Look-ups in named tables: a row name and a column name give one cell, copied from the table.

Digime.tsv
	Larov	Nim	Rep	Voz	Dod	Fetanol	Limi
Gik	86	147	89	148	160	104	107
Vaz	148	109	89	123	28	94	109
Votomed	41	70	216	108	188	99	103
Labeme	69	59	186	81	187	112	105
Miz	84	77	171	126	197	96	104
Pubik	133	121	28	35	51	147	114
Kedidim	106	95	160	149	71	77	104
Mepo	66	67	222	151	169	76	101
Vilob	87	175	58	137	77	111	109
Kemuvo	32	81	223	127	184	93	103

Dod of Pubik is 51
Larov of Kedidim is 106
Voz of Vaz is 123
Voz of Mepo is 151
Voz of Kemuvo is 127
Nim of Mepo is 67
Fetanol of Mepo is 76
Dod of Vilob is 77
Fetanol of Kedidim is 77
Limi of Vaz is 109
Limi of Gik is 107
Rep of Vaz is 89
Rep of Miz is 171
Limi of Mepo is 101

Ked =
	Sar	Vuru	Bamum	Tuvaro	Dabe	Daf
Pemil	-0.096	-0.094	0.203	0.246	-0.088	0.122
Gok	-0.055	-0.086	-0.099	-0.191	-0.049	-0.006
Guk	-0.085	-0.038	-0.403	0.175	-0.038	-0.112
Vanof	0.000	-0.046	0.666	0.295	-0.507	-0.330

Gok, Bamum => -0.099
Pemil, Bamum => 0.203
Pemil, Daf => 0.122
Pemil, Dabe => -0.088
Vanof, Daf => -0.330
Guk, Dabe => -0.038
Vanof, Dabe => -0.507
Guk, Sar => -0.085
Vanof, Sar => 0.000
Guk, Vuru => -0.038
Vanof, Tuvaro => 0.295
Guk, Daf => -0.112
Vanof, Vuru => -0.046
Gok, Sar => -0.055
Pemil, Tuvaro => 0.246

Table Kag
,Movitop,Sed,Fizufu,Ton,Dor,Vor,Peb,Besof,Depelib
Pugag,230,111,216,98,62,107,144,212,161
Daku,109,96,212,112,168,206,164,228,76
Vin,196,214,191,206,148,201,72,126,231
Somarad,92,205,196,200,222,223,142,88,74
Zepi,221,88,108,108,72,70,229,119,200
Talu,108,81,95,70,197,127,199,214,119
Motonel,214,205,96,241,168,96,116,97,215
Rarozer,73,191,78,169,232,183,162,93,143

Depelib of Somarad = 74
Besof of Somarad = 88
Vor of Pugag = 107
Vor of Rarozer = 183
Ton of Zepi = 108
Fizufu of Daku = 212
Vor of Somarad = 223
Movitop of Pugag = 230
Movitop of Motonel = 214
Ton of Talu = 70
Depelib of Rarozer = 143
Fizufu of Motonel = 96
Ton of Vin = 206
Besof of Daku = 228
Sed of Motonel = 205
Depelib of Pugag = 161
Depelib of Vin = 231
Peb of Zepi = 229
Ton of Pugag = 98

Table Pid
         Banobo   Pagu  Ripoza  Laniki   Kedi   Dipu    Faf    Faz  Pizun   Gige
Kurirok    -618  -1702   -1821    -999  -1323    828   -403  -1353    -41  -1974
Vop       -2750  -1012    1327    -827    288   2282    469    145  -6536   -596
Ves        -123  -1365   -2437     146  -2694  -4330  -1770   -179    549  -1368
Nebiloz   -4517  -2364   -1670   -3170  -3576  -1335  -1374  -1401   -935    246
Lududi    -4552   -732   -1091   -6351   -416  -1361  -5076   1041  -1890   2154
Zodove    -5205  -3148   -2761   -3137  -5997   -176    180  -1615    239   1149
Kagoma    -1226   -676   -2270    -869  -2204  -2949  -1674   -492   -454  -1260
Kodod     -1784   1858   -2933   -3798   1631  -1701  -2804   1056  -3730    810
Lazola      290  -4820       7     788    329  -1253   1269   3325  -7732  -4779
Vit       -2557  -2868    5688   -2689   4893   2189   1072  -4078  -6345    854
Pame      -2502   -251   -1670   -2118  -1825  -1436  -2100   -770  -1518   -685
Teze        906    575   -3806     143  -3932  -1638  -3260    884   1951  -2279

Lududi, Kedi: -416
Kurirok, Faf: -403
Zodove, Faf: 180
Vop, Dipu: 2282
Teze, Pagu: 575
Lazola, Pagu: -4820
Kodod, Faz: 1056
Vit, Faf: 1072
Which row has the largest Laniki? Lazola

Zez =
fields: Bif, Basodi, Kas, Labu, Puniso, Razan, Tisafo, Dalikam, Lidatab
Nusu: [169, 162, 83, 69, 135, 10, 104, 72, 158]
Vevasel: [64, 63, 138, 161, 43, 189, 65, 117, 56]
Daza: [88, 101, 79, 55, 196, 98, 202, 146, 121]
Bag: [65, 79, 89, 70, 183, 137, 201, 160, 100]
Pasede: [59, 59, 136, 157, 49, 194, 74, 122, 55]
Gefuto: [174, 163, 95, 94, 93, 17, 60, 55, 150]
Kigup: [71, 86, 85, 64, 189, 123, 204, 155, 108]

Kas of Vevasel is 138
Puniso of Daza is 196
Tisafo of Gefuto is 60
Razan of Pasede is 194
Lidatab of Kigup is 108
Tisafo of Kigup is 204

Vep =
,Dev,Zilud,Tas,Fuza
Nele,-46,-34,-4,2
Guv,23,-18,19,2
Fubo,-42,-4,-25,-4
Vara,0,-28,7,-23
Mus,90,-20,44,-57

Fubo, Tas => -25
Guv, Fuza => 2
Vara, Zilud => -28
Nele, Dev => -46
Nele, Zilud => -34
Fubo, Zilud => -4
Vara, Fuza => -23
Mus, Zilud => -20
Nele, Fuza => 2
Nele, Tas => -4
Row with the largest Zilud: Fubo

Table Pitis
|  | Gevoveb | Zul | Les | Sozakin | Bes |
|---|---|---|---|---|---|
| Zetetut | 119 | 99 | 155 | 81 | 21 |
| Gebu | 136 | 109 | 158 | 107 | 85 |
| Sar | 132 | 138 | 138 | 136 | 145 |
| Bup | 116 | 100 | 111 | 76 | 143 |
| Mepevi | 116 | 185 | 114 | 180 | 140 |
| Vukedo | 137 | 147 | 192 | 100 | 162 |
| Nit | 169 | 172 | 131 | 210 | 174 |
| Zelarin | 163 | 88 | 159 | 198 | 217 |
| Perazi | 129 | 127 | 173 | 153 | 149 |
| Fas | 162 | 116 | 136 | 136 | 91 |
| Raf | 170 | 130 | 137 | 148 | 110 |
| Penorip | 140 | 156 | 150 | 132 | 166 |
| Mez | 113 | 173 | 125 | 149 | 140 |
| Mor | 140 | 155 | 129 | 164 | 147 |

Zul of Penorip = 156
Les of Perazi = 173
Zul of Bup = 100
Sozakin of Perazi = 153
Les of Nit = 131
Sozakin of Zelarin = 198
Gevoveb of Gebu = 136
Sozakin of Gebu = 107
Zul of Fas = 116
Gevoveb of Perazi = 129

